Table B holds the same points as the rows below and some others, measured another way and shuffled. Each row below is followed by which row of B it is.
B:
1: [-298   85  108  -37 -317 -338   87  -14  133 -365 -209 -110 -183  128
   10 -255  435  157  -42 -238 -118  239  166  256 -202   87  -78 -122
  -85 -150  -55  287]
2: [  86   -2  280   19  168  141 -213  197 -158  100  -69  274  -16  -32
   72 -144  -36  -73  175  223  205  122  198  -59 -106 -101   43  -62
  -70  189 -154   49]
3: [-359 -310  159   69  287   43  396  -99 -166  208 -416  323   40 -235
 -494  560  599 -121 -194 -152 -547 -165 -189  219  244 -350  145 -118
   -8 -158  -57  -36]
4: [-131  229  354  331  335 -189  211    2  138 -176 -124  178  136  -77
  147   23   94 -250 -100   10 -119  209   79  223  -42  -75  102 -385
   64  -23   66   20]
5: [  -5 -215  -37  274 -234  -82 -110  326  -29 -537 -228  306  150   97
  133 -428   73  190 -220  -70   55  109   67   25  255   27 -119  286
 -262  140  560 -199]
6: [ 252   10  343 -600  476 -144 -182 -169  -36  345  364 -182   11 -103
  177   -5 -299 -140   -8  107  456  457  205   59  -41  -37 -266 -457
  -96   10 -206  108]
7: [ 134  154 -264 -223   75   -2  450 -375  -66 -384   61 -129 -276   85
  295 -427  127  299 -405  -57  143  292  237 -100  271  261  -95   36
  -39 -475  259  -37]
8: [-120 -208  -32 -200 -206 -660   -9  -62  235 -376  223 -225  177  138
  -42 -164   75  161 -381 -299   -2  243 -162  582  -35  163 -435  -23
 -105  203  281   52]
9: [ 184 -345  -76 -109 -131   53 -209  -14  -22   55  277  121  317  156
 -170  -27 -114   41  -65 -112   54   41 -138  128  -30  -12 -281  143
   34  575   95 -236]
10: [-178 -122  265  281  335   69  183  173  -44  -27 -569  465  153 -308
 -200  151  362 -127 -145   -9 -299  -42   85   72  376 -279  145  -65
 -217 -191  306 -113]
11: [  19  278  302  422  276  346  115   38  151   68 -409  425  165 -184
  -51  -44  221 -268  216   52 -232   20  313  -81   23 -149  263 -216
   25  -40   40  -68]
12: [ -80 -274  -91   -6 -287  -22   -2    0  133 -145 -218  144  192   19
 -313  -94  354  151 -111 -306 -257   -8    5  187  138  -27 -171  179
 -145  133  281 -119]
13: [ 300  309  175  124  442  154   19  -70   21   -9  192  183   76  -26
  319 -287 -306 -151   25  288  279  211  243  -43  -51   89   28 -183
   91  132    2  -78]
14: [ 184  -92  121 -271 -442  177 -397   69  170  -50  -67  -23  117  153
   61 -389   68   78  239 -317  204  428  417 -257  -27   -9 -239 -113
 -227  118  119  -54]
15: [  93 -578 -147 -270   -3 -154 -171  235 -510 -177  242  181  -55  144
   57 -176 -182  323 -382  202  400   36 -236   72  222    2 -281  430
 -198  340  190 -142]
16: [  13  258  270  378  349   99  140   19  156  -48 -224  330  172 -147
   27  -75   89 -231   40   83 -146   67  195   94   20  -69  155 -219
   38   21  102  -67]
17: [ -23  437  266  -96 -375   51  -48 -162  557 -192 -394 -179  -21   23
  105 -469  436  -30  323 -468 -113  541  707 -120 -151   75  -30 -469
 -178 -399   56  237]
18: [-264 -148  299   55 -280  -14 -245  320 -282  -31 -140  209 -209  199
  -21  -48  248   16  277   65   63  117   51    1 -393 -147   91  -53
   -6  304 -455  246]
19: [ -23  218  238  477   74  185   27  334  -13 -433 -561  454  -27  -92
  291 -476  188   -9   30  126   27  165  424 -226  221  -63  233   20
 -244 -236  378  -50]
20: [  44 -225 -359 -220  330  344  524 -413 -449  202   18  219 -252  -68
 -313  192  287  226 -331  158 -160 -257 -160   -8  265   -8   60  308
  150 -156 -136 -116]
21: [-341  175  346  439  149 -230  183  181   47 -262 -357  286  -23  -67
   33   -8  324 -138  -18   52 -237   62   48  289 -122  -91  194 -217
    5  -21  -25  165]
22: [  37 -392   19 -189 -501  237 -354   92   48  101 -144  142  216  129
 -327  -75  264   80  201 -363  -81  111  128  -90  -10 -157 -213  100
 -162  358   54 -121]
23: [ 297 -319  214 -382  401   -4 -302  121 -205  216  227  140  212 -125
   84  -18 -341  -57 -151  146  430  250   55  -22  269 -143 -285  -79
 -241  213  186 -192]
24: [ 129 -389  -20 -236 -396   81 -354   72   47   25   76   55  250  157
 -206 -134   70  117   65 -274   60  159   44   11   -2  -58 -305  112
 -136  431  115 -150]
25: [ 295 -170 -253  204 -186  408 -129  105 -218 -184  115  371   86  227
   52 -385 -127  188   11  169  161  -91   32 -199   23   97  -38  445
   56  480  144 -296]
26: [-202 -198  -54  255   -1 -283  273  -61   42 -301    8  160  223   85
 -160  128  213    6 -359 -182 -316  -34 -296  409   66  -10  -96   38
   97  253  240 -151]
27: [-229   99  261  294  263 -173  205  126  -52 -224 -312  287  -55 -124
   46  -45  249  -66 -122  103 -137   52   63  217   39  -79  141 -108
  -57 -124   69  105]
28: [ -67  220  331  288  331  -92  118   -3  180  -25 -128  218  170 -128
    8   27   83 -254   19   44 -151  112  103  250  -92  -72   78 -322
   65   75    7   26]
29: [ -17    9    4 -266 -112  190  102 -208  -25   84 -158   -5 -185   23
 -141 -126  373  120   78 -142  -70  146  265  -78  -42   -5  -27  -65
  -32 -188 -174  116]
30: [  33  -59   84 -322 -246  359  -51 -130  -99  166 -150    8 -184  107
  -70 -104  336   77  218 -203   32  262  340 -311  -66  -96    8 -141
  -61 -134 -264   78]
31: [ -76  148 -257  269  199   95  599 -222 -260 -385  -92  231 -285   76
  119 -200  254  203 -352  178 -142  -92  -15   35  117  154  191  201
  173 -230   69  -46]
32: [-423 -107 -168  374 -161  -93  438  -11 -268 -355 -244  296 -250  158
 -233   44  541  210 -223   40 -415 -281 -265  313 -139   25  187  307
  195  106 -146  103]
33: [ -52  403  229  357  465  -74  384 -132  110 -223 -127  188    3 -108
  239 -106   81 -188 -139  118 -104  175  170  152    8   38  186 -324
  110 -186   81   23]
34: [  98  375  179  270  419   56  235 -119   85 -109  -11  199   41  -75
  217 -184  -42 -168  -27  187   18  146  208   70  -44   68  126 -241
  123  -42   14   -7]
35: [ -71 -235  -93   43 -205  104  -56  104 -435  -62  195  216 -218  313
  -44  -73   79  170   35  202  111  -99 -183   38 -324   21   23  282
  196  492 -393   46]
36: [ -54 -281  149 -184 -129  115 -249  172 -288  157  -48  196 -113   85
 -152  -13  154   79  148   60  118   54   46  -27 -149 -142  -53   75
  -85  264 -293   94]
37: [   9  101   10 -212  -64  280  167 -226   24   59 -264   41 -189  -37
 -104 -165  404   97  101 -148 -104  159  362 -157   33   -5   46  -92
  -52 -307 -109   98]
38: [  -4 -522  -87  -64 -130  112 -148  275 -497 -112  -44  344  -79  116
  -83 -102   68  255 -165  134  164  -74 -143  -64  170 -109  -77  427
 -157  293   95 -141]
39: [ 205  143 -269 -241  102   23  383 -338 -151 -379  152 -119 -277  122
  380 -474   -6  307 -406   26  274  317  221 -156  263  266 -107   54
  -36 -397  246  -74]
40: [  14  367  159  360  474   -5  353 -140   72 -171  -51  221   31  -98
  195 -119   20 -164 -125  192  -81   89  125  151    0   56  175 -216
  159  -83   63  -15]
41: [ 295  295  211  313  266  801   31   -5  -88  193 -261  484   51  -59
  147 -181   25 -233  364  188   35  119  481 -558   48 -157  341 -169
   85   -1  -98 -207]
42: [  29 -192  -78  100 -248  -71  -71  -29  232 -162   46  115  346  110
 -224  -97  113   30  -86 -258 -204   17  -77  275  -16   30 -228   95
    3  416  249 -188]
43: [-246 -443  -93  -82   80 -668  128  166 -389 -456  219   57 -110  136
   69  -55   -9  302 -620  141  160    9 -439  526  110   85 -264  300
  -97  222  201   32]
44: [  45   22 -298  417 -100   -2  232    1  -69 -544   28  278   33  202
  117 -420   22  230 -300  105  -64 -116  -81  151   58  231   -2  402
  104  243  341 -204]
45: [-307   13   -8 -156 -100 -374  384 -252   34 -278  -56 -166 -214   86
  -45  -20  427  152 -282 -232 -190  194  -20  328  -57   90  -80 -152
   32 -252  -65  215]
46: [  37  160  194 -305 -400 -226 -254  -77  423 -191   -3 -285   52  144
  131 -446  145   52  178 -377  133  538  434   89 -226  146 -288 -338
 -175  -29   29  201]
47: [ -63 -421  236 -456  282   16  -23 -102 -247  474   53   75   51 -141
 -333  452  171 -104  -76  -71  -13  108 -114  105   91 -313 -139 -224
  -65   94 -252    2]
48: [ 172  119  339  101  256  196 -172   55   88  201    8  236  225  -58
   44  -49 -108 -256  227   86   86  182  223  -33 -115 -117   24 -271
   22  266  -91  -62]
49: [-548    8  302  222  -86 -421  200  155 -133 -291 -298  118 -266   81
  -32   79  503    3  -61  -28 -225   81  -83  375 -284  -85  148 -181
   34  -48 -280  355]
50: [ 188  163  359   20  294   10 -207   31  107  136  200  111  207   -9
  159  -87 -251 -259  167  118  225  283  180   67 -203  -45  -59 -357
   54  311 -127  -10]
51: [  -9  110  -43  124  268  266  481 -304   59  -33 -345  230   26 -182
 -145   13  398  -12 -176 -124 -347    9  185  -39  323  -53  139  -78
    0 -374  204 -140]
52: [-144 -436 -148   31    1 -220  124  209 -418 -376  -80  275 -105   58
  -24 -113  141  309 -462  124   62  -87 -246  195  285   -7 -111  419
 -167   93  299 -100]
53: [ 294   32  281  -35  313  373 -170   12   11  273    5  259  238 -108
   74  -43 -158 -236  180   73  177  228  286 -243   94 -167   -5 -255
  -44  159   15 -193]
54: [-585  -43  259  288 -202 -368  177  205 -154 -327 -336  173 -265  129
  -85   82  550   37  -29  -43 -283   23 -117  353 -317  -97  165  -82
   53   39 -294  338]
55: [-212 -221  -66  190  -26 -347  271  -99   80 -291   46   94  233   83
 -185  140  215   15 -398 -228 -314   -7 -328  463   69    3 -150   10
   89  239  249 -144]
56: [ 174 -317 -277 -477  352  226  345 -396 -524  233  355   32 -227   46
  -81  164  -10  201 -381  173  173    1 -188  -78  220    9 -109  152
  134  -27 -193 -150]
57: [ -60  -14 -278  657 -211  367  347   57 -151 -494 -323  515   13  177
  -13 -281  318  170 -155   10 -307 -197   -8 -131  163   47  245  398
  119  128  319 -295]
58: [  96  595  229   -3  182  331  229 -286  153   48 -199   10 -253  -28
  240 -316  222 -117  298   27   30  344  598 -257 -200   60  215 -443
  104 -407 -302  225]
59: [ -44  197  391  168  388 -342   81    5   88 -136  210   41  144   25
  282   21 -180 -278 -123   88  115  323  -15  287 -172  -19  -31 -464
  125  184  -53   50]
60: [-207 -183 -168  239 -231  304  262   10 -439 -139 -156  349 -273  235
 -145   16  410  181  -10   75 -206 -193 -131 -114 -128  -55  222  298
  201  179 -291  -19]
61: [ 265  -45  243 -182  408  -33 -121  -40  -31  122  306   65  219  -38
  196  -27 -340 -172 -100  100  330  327   66   26   73  -56 -183 -280
  -32  214   71 -145]
62: [  89  -79  127 -116 -469  264 -269   80  160  -86 -266   59   93  129
   -2 -330  263   62  236 -355   25  349  422 -296   25  -82 -105  -99
 -226    4  137  -61]
63: [ 142 -409  -68 -189 -120  -84 -187  -30  -59   36  363   52  280  185
 -131   33 -137   48 -156 -132   99   95 -219  187  -18  -19 -334   91
   31  569   73 -217]
64: [ 229  250  262  139  215  -72 -244  317   49 -369  -98  215   23  -57
  473 -669 -271   27    7  272  454  346  446  -63   86  114  -60  -32
 -285  -33  359   15]
65: [-203 -235  -86  118   80 -547  305 -150   81 -324  220    6  240   82
 -142  149   93   30 -535 -172 -244   -2 -423  631   63   71 -243   16
  109  280  280 -117]
66: [ 323  -97 -222  245 -201  427 -166  139 -190 -226  116  361   95  251
  141 -483 -183  170   40  168  216  -43  105 -249    4  119  -27  430
   49  481  184 -307]
67: [-219 -181  281 -112 -169 -193 -269  226 -275   52   99   78 -186  206
  -55   21  118   14  190  117  160  105  -80  202 -469  -89  -38  -72
   48  421 -536  295]
68: [  27  312  264 -235 -381  178 -139 -161  475   24 -346 -156    1   17
   -8 -364  427  -44  413 -468  -82  504  690 -195 -166    0  -63 -455
 -172 -315  -71  204]
69: [ 125  552  325 -230  128  -35   68 -251  117 -110  182 -265 -283  161
  555 -399  -72 -100  171   -2  377  661  519 -191 -321  160   23 -631
   84 -294 -328  282]

[ 105  142  143   23  -26  -68  306  212  -70   39   44  -16   33   10
   78 -177  -66   44   84  130   38 -153   23    1 -118   43 -269   29
   67  114  -98  -27 -154 -336]
67
[ 234   49   53   99   78 -256  204  229   -4   -9   71 -106   80   82
   10  -76  -88  157   65  -16  175   87    6  -90 -146  -81  -66   16
   31  127 -143  -15 -203  -20]
33
[ -64  -59 -153 -305   63  221 -107 -427   35   46  -17  194  183  161
  -84   72  317 -251 -150  123  -98  -22  -30  137  219  226  -97 -225
  -36 -167  -72   57   57  -61]
52
[ 172  -25  193  231    2 -249  314  232  -85  -40  141 -174   30   70
  -55 -199 -101  230   21  -88  178  -50  -10 -164 -117 -196 -169   78
   39  119 -374 -104 -333  -88]
59
[  51  -53  -33   97  -74  -67  -40   84  -68   52   34  -93  -25  -62
  -76  -19   42  117  111   -6  -23  100  104  -93 -105  -47  -56  118
   47   17   51   19 -137  -26]
16
[ -97   14 -133 -143  -73  213 -258  -11 -106  117   51  192   19   13
   12  143  188  -81 -106   11 -186  101  -19   55  -48  -31  -18  -54
  -50   -6   97   50  273  -96]
45
[  -2   87 -250  -70 -128  161 -324  217   -4  232  -26  138   45 -168
  103  313  200  -42   27   19 -320  327  113   -5 -298  -24  -78  -51
  -48   14  391  122  389  -50]
58
[ 111   45  -32   38    4  -78  -40  160    3   88   18  -25   38  -23
  -21   39   56   67   -3  -14  -43  158   56  -65 -140  -67 -112   -7
   -5    6  -20   14  -34    4]
34
[ -72  -75   23 -224   47  230   -1 -321  -84   78   70  110  109  243
  -88  -75  269 -174 -252   10  -81 -152  -84  102  246   48 -142 -200
  -74  -77 -295    7  -14 -112]
43
[ 217  224  -54 -275  274 -107  -87  108   39  115  -42   93   84  224
   54    2  -15  -77 -108   71  104  156  -48  146   30   65   81 -139
  -63   73   36  109   53   65]
31
[ -45  110 -264 -423  162  156 -389 -194 -166  154 -103  478   49   30
   43  111  270 -100 -104   70 -145  248 -123  138  106   26  183 -119
   74  -14  164  229  347  143]
20
[ 340  111  -23 -208  357 -232  178   62  102  -81  127   48  287  490
   79   40  -94  -54 -210  -10  399  104 -207  107   42   16  173 -298
 -143  177 -288   14   -1   69]
39
[ -82   74  -43  -92 -152  218 -102   65  -88  208  -38   29  -56 -115
   28    1  152  -92   78  131 -284  -36  151   62  -84  101 -220   45
    8   -5  260   74   82 -287]
18
[  92   71 -157  -94   22  -50    1   73   -8  -38   39  165  130   29
   87  119    3   -6   96  123   88  138  -31   30 -153   93   40  -37
   47   86  142   53  117 -123]
30
[  12   39 -249 -147  -29   81 -181   -3   -1   35   10  218  125  -32
   70  226  131  -70   56  107  -69  204    4   45 -144  100   35  -73
   16   10  248   86  259  -78]
37
[ 104   39    9   97  -77 -107  215  117   45  -11   22  -72   87  -89
    3  -44   -7   50  160  131   17   -5  113  -69 -168  100 -258   43
   82    1   -3  -31 -195 -216]
21
[ -59  -96 -164  -61  -63  -10  -19 -196 -242  -63   -8  269   20 -144
  -20  -46  140  135  235  100   17   76  -34  -76  -22   30   76  140
  256   26   90  119  -43  -42]
3
[ -92  -90  -98   96 -227  164 -164   83   32   12  163  -51   57    3
  -46  224   92  -61  -61   -7 -127   61   75  -35 -182  -14 -116  -14
 -129  -49   64 -105  171 -214]
46
[-165  -52  -72  -32  -93  126 -360 -129  -85   44   16   94  -91  -80
 -200   29  162  -23 -105   -6 -160   80   49   -6   72  -37  -54   90
   16 -199  -46  -37   21   24]
55
[  85  128    3 -196  172  -30 -264   30   37  123  -31  -92  -61  205
 -119  -49  -25 -108 -129   47   33   76   63  159  143   87   81    5
 -119  -49   68   43  -71   51]
25
[-202  -98  -49  -58  -92  195 -406 -162 -152   82   46   95 -116  -14
 -211   14  203  -36 -173  -57 -186   48   22    6  134  -94   -5   91
  -24 -172  -83  -23   52   31]
63
[ 204  181  111 -139  254 -181  -73  147   90   56   20 -181  -19  319
  -95 -126 -166  -69 -149   35  213   19   21  149  123   63   64  -24
 -145   27  -96  -18 -189   30]
44
[ 263   74   68   94  118 -278  240  207   72  -36   77 -100  140  116
   -4  -61  -87  115  -14   -9  203   78  -14  -82 -130  -63 -132  -59
    4   65 -263  -54 -220   -2]
13
[  48  -99  -51   50  -50  -37   -4    8   11  -94  155 -120   78  169
  -63   74  -47   -2   27   20  153   14   22   -2  -55   47   66   23
  -83   46    6  -65  -61 -142]
14
[ 222   74   55   74   34  -98  137  409  -71  111  160 -111   74  189
  131   41  -73  116  -59 -117   77   98  -38  -55 -241 -207  -15  -70
 -129  282  -71   15   70 -102]
69
[-118  -87 -273   75 -287  186 -307   91   18   32   90   55   49 -172
    8  363  139  -46  110   51 -211  221  137  -41 -300   48  -33   52
  -48  -50  382  -10  309 -181]
68
[ 158  -26  -45  181  -95 -162  120  311   43 -107  201 -199   90  115
   59  133 -198   97  154   26  219   80   54  -56 -292   -2   68   75
  -83  191  134  -79  -29 -222]
17
[  19  -69   59  165 -118  -38   23  135 -112   57   98 -102  -33  -50
  -78  -54   49  150   20  -81  -55   29   66 -134 -121 -165 -143  102
   16   31 -127  -42 -137  -67]
50
[  67 -116  -13   30    3 -157  337 -120 -244 -193  116  223  131   26
   25 -154   25  221  162   42  255  -53 -167 -139  -36  -72   31   63
  247  152 -274   18 -182 -108]
47
[ -52 -240 -199  -32 -117   77   -4 -343 -116  -48   26   82  106  -52
  -89   42  237   28  196   78  -28   47   50  -77   19  118    7   41
  129  -39  101   93 -108  -58]
10
[  77  -34  -45   -6  -38  -19  155  -35  -14   14   35    0  117   11
    3  -17   97   16  101   84    5   -3   47  -38  -73   81 -151  -31
   50   24  -15   25 -120 -149]
27
[  82  -60   22 -241  185   31  184 -337  -14  -61   84   81  214  361
  -63 -113  141 -144 -173   61  181 -145 -145  108  266  128  -38 -232
  -46  -10 -356    2 -151  -76]
15
